Below is a small trained network, with its code and all its weights. Each question gives an input and a class and asks what happens when units are switched off, that is, made to give their printed mean instead of their output.

import numpy as np


def w(rows, s, z=0):
    codes = np.array(rows[::2]) - 128.0
    scale = np.full(codes.shape[1], s)
    scale[-1] = z or s
    return codes * scale


def norm(h):
    return h / np.sqrt((h * h).mean(-1, keepdims=True) + 1e-5)


def f(y):
    return np.maximum(y, 0)


def log_softmax(a):
    a = a - a.max(-1, keepdims=True)
    return a - np.log(np.exp(a).sum(-1, keepdims=True))


def net(x, mask):
    res = np.array(x, float).reshape(1, 5) / 4 @ E
    u = 0
    for l in range(3):
        y = f(norm(res) @ A[l][:, :-1].T + A[l][:, -1])
        res = res + np.where(mask[u : u + 10], y, B[l][:, -1]) @ B[l][:, :-1]
        u += 10
    return log_softmax(norm(res)[-1] @ U[:, :-1].T + U[:, -1])


A, B = {}, {}
E = w([
[227,96,94,2,67,132,126],'x0',
[230,153,112,205,124,89,40],'x1',
[98,71,32,134,159,204,52],'x2',
[140,164,74,104,197,87,156],'x3',
[162,218,62,175,84,224,222],'x4',
],0.0069)
A[0] = w([
[104,139,152,89,138,188,118,91],'L0N1',
[197,130,126,193,138,107,85,1],'L0N2',
[83,121,146,212,165,122,136,55],'L0N3',
[143,94,203,157,61,136,142,124],'L0N4',
[144,183,75,143,98,141,158,45],'L0N5',
[58,142,124,96,114,130,149,54],'L0N6',
[159,148,62,104,247,56,186,119],'L0N7',
[102,108,148,95,138,159,162,16],'L0N8',
[158,146,176,121,134,91,172,15],'L0N9',
[107,95,152,149,66,195,74,89],'L0N10',
],0.011,0.0069)
B[0] = w([
[140,158,78,135,151,89,150,161],'L0N1',
[222,134,65,216,101,45,92,173],'L0N2',
[136,199,158,147,192,146,118,202],'L0N3',
[57,205,113,101,61,135,73,217],'L0N4',
[128,148,178,179,90,182,137,187],'L0N5',
[145,140,72,119,173,68,211,169],'L0N6',
[44,159,140,119,1,170,33,253],'L0N7',
[108,149,111,99,137,112,155,145],'L0N8',
[152,215,217,126,103,88,160,154],'L0N9',
[69,198,84,100,97,127,86,194],'L0N10',
],0.0093,0.005)
A[1] = w([
[89,34,177,107,180,11,64,151],'L1N1',
[90,85,93,95,157,127,210,14],'L1N2',
[167,131,91,193,117,216,219,50],'L1N3',
[52,140,158,75,145,153,159,119],'L1N4',
[195,122,78,76,85,112,83,83],'L1N5',
[93,125,127,189,139,137,171,102],'L1N6',
[176,117,127,175,118,141,130,143],'L1N7',
[108,32,12,167,189,222,76,69],'L1N8',
[244,80,124,11,65,169,151,62],'L1N9',
[116,133,167,187,208,144,137,1],'L1N10',
],0.011,0.0043)
B[1] = w([
[177,137,122,128,103,226,145,251],'L1N1',
[163,111,84,143,106,95,151,163],'L1N2',
[160,93,146,90,127,170,96,216],'L1N3',
[163,94,72,142,133,97,124,254],'L1N4',
[116,168,127,180,137,119,124,244],'L1N5',
[128,97,160,109,176,137,90,180],'L1N6',
[166,114,120,112,136,114,109,172],'L1N7',
[149,180,217,60,97,50,150,244],'L1N8',
[62,134,162,188,250,125,93,239],'L1N9',
[91,121,130,145,177,102,86,160],'L1N10',
],0.015,0.0052)
A[2] = w([
[174,97,108,179,108,90,131,70],'L2N1',
[82,68,95,77,144,116,182,138],'L2N2',
[127,71,84,125,131,88,214,79],'L2N3',
[13,85,113,85,128,163,187,209],'L2N4',
[121,107,102,103,184,119,171,110],'L2N5',
[140,206,95,166,106,123,74,255],'L2N6',
[200,112,148,116,128,254,161,53],'L2N7',
[100,103,132,151,223,152,84,78],'L2N8',
[91,115,187,143,107,148,173,97],'L2N9',
[167,147,249,168,104,71,253,34],'L2N10',
],0.0096,0.0038)
B[2] = w([
[210,129,104,132,168,119,181,136],'L2N1',
[209,142,111,226,105,76,67,149],'L2N2',
[198,92,91,149,122,92,146,143],'L2N3',
[153,172,91,206,78,145,30,161],'L2N4',
[153,106,116,170,151,108,133,143],'L2N5',
[77,24,77,87,145,135,237,247],'L2N6',
[185,41,172,96,123,211,160,164],'L2N7',
[113,129,161,174,145,121,203,173],'L2N8',
[181,128,153,164,155,88,2,135],'L2N9',
[153,160,142,6,141,66,64,148],'L2N10',
],0.0086,0.012)
U = w([
[74,130,168,185,237,143,134,218],'0',
[194,89,160,97,122,249,136,134],'1',
[227,125,64,182,125,70,119,120],'2',
[130,176,191,30,117,67,130,86],'3',
[43,154,92,132,65,170,97,93],'4',
[110,31,105,100,142,109,209,2],'5',
],0.018,0.0033)

Each question gives the input, the list of numbers given to net, and the class t.
The units are the neurons (one row each of A and B). Each row of codes is followed by its name. A weight is (code - 128) times the scale printed after its matrix; where a second scale follows, it is the last column's (A, B and U).
mask holds one flag per neuron, layer by layer. A switched-off neuron (its flag False) gives its mean, the last column of its row in B, instead of its output. The means were averaged over made-up inputs and are rounded, as every weight is.
A unit's drop is (log p(t) with every unit on - log p(t) with that unit switched off) / (log p(t) with every unit on - log p(t) with every unit switched off).
The circuit of an input: a set's keep is (log p(t) with only the set's units on - log p(t) with every unit switched off) / (log p(t) with every unit on - log p(t) with every unit switched off). Starting from the 12 units with the biggest drops (on a tie, the unit counted first), units are removed one at a time, each time the one whose removal leaves the highest keep (on an exact tie, the one counted first), for as long as the keep stays at least 0.8.
circuit, biggest first: the units of the circuit, biggest drop first
most important unit: the unit with the biggest drop
k most important neurons: the k neurons with the biggest drops, biggest first
k most important neurons of layer l: the k neurons of layer l with the biggest drops, biggest first
drop of u: that unit's drop, to one decimal
input [3,2,-3,-8,-6], class 4: circuit, biggest first	[L0N4, L1N8]
input [-1,-3,5,-6,-6], class 1: most important unit	L1N1
input [-7,6,-8,8,-6], class 3: 4 most important neurons of layer 1	[L1N9, L1N4, L1N5, L1N6]
input [-6,-2,-7,-6,6], class 3: 2 most important neurons of layer 0	[L0N7, L0N4]
input [-5,5,7,8,-2], class 4: 2 most important neurons	[L0N7, L2N10]
input [2,0,2,-8,-8], class 1: 3 most important neurons	[L1N1, L0N7, L2N7]
input [6,-2,5,-2,-6], class 0: 2 most important neurons	[L1N9, L1N5]
input [3,3,-4,7,8], class 1: circuit, biggest first	[L0N5, L1N3]
input [8,-8,-6,-4,7], class 0: 3 most important neurons	[L1N9, L1N1, L1N8]
input [-4,-4,-6,-1,-6], class 1: 3 most important neurons	[L1N1, L1N8, L2N7]
input [0,3,6,2,6], class 1: 2 most important neurons	[L1N3, L0N5]
input [3,1,-6,4,5], class 3: 2 most important neurons	[L0N9, L1N1]
input [1,-6,-7,-5,5], class 3: 4 most important neurons	[L2N10, L1N1, L0N9, L0N7]
input [4,0,-5,-7,-1], class 4: most important unit	L0N4
input [2,-7,-5,-7,-1], class 2: 2 most important neurons of layer 0	[L0N7, L0N6]
input [-1,-8,-6,7,-2], class 2: 2 most important neurons	[L1N4, L1N8]
input [2,-6,-2,6,-4], class 2: 2 most important neurons of layer 0	[L0N6, L0N4]
input [-5,5,-7,-5,2], class 3: 3 most important neurons	[L1N9, L2N10, L0N7]
input [-5,-7,1,-7,3], class 2: 2 most important neurons of layer 1	[L1N4, L1N9]
input [2,0,-3,0,-8], class 1: circuit, biggest first	[L1N1]
input [0,6,6,8,5], class 4: 2 most important neurons of layer 0	[L0N7, L0N5]
input [-1,-2,-4,-7,-6], class 4: 2 most important neurons	[L0N4, L0N10]
input [-3,3,2,5,-2], class 4: 2 most important neurons	[L0N7, L1N9]
input [8,4,0,-5,-7], class 0: drop of L1N9	1.4
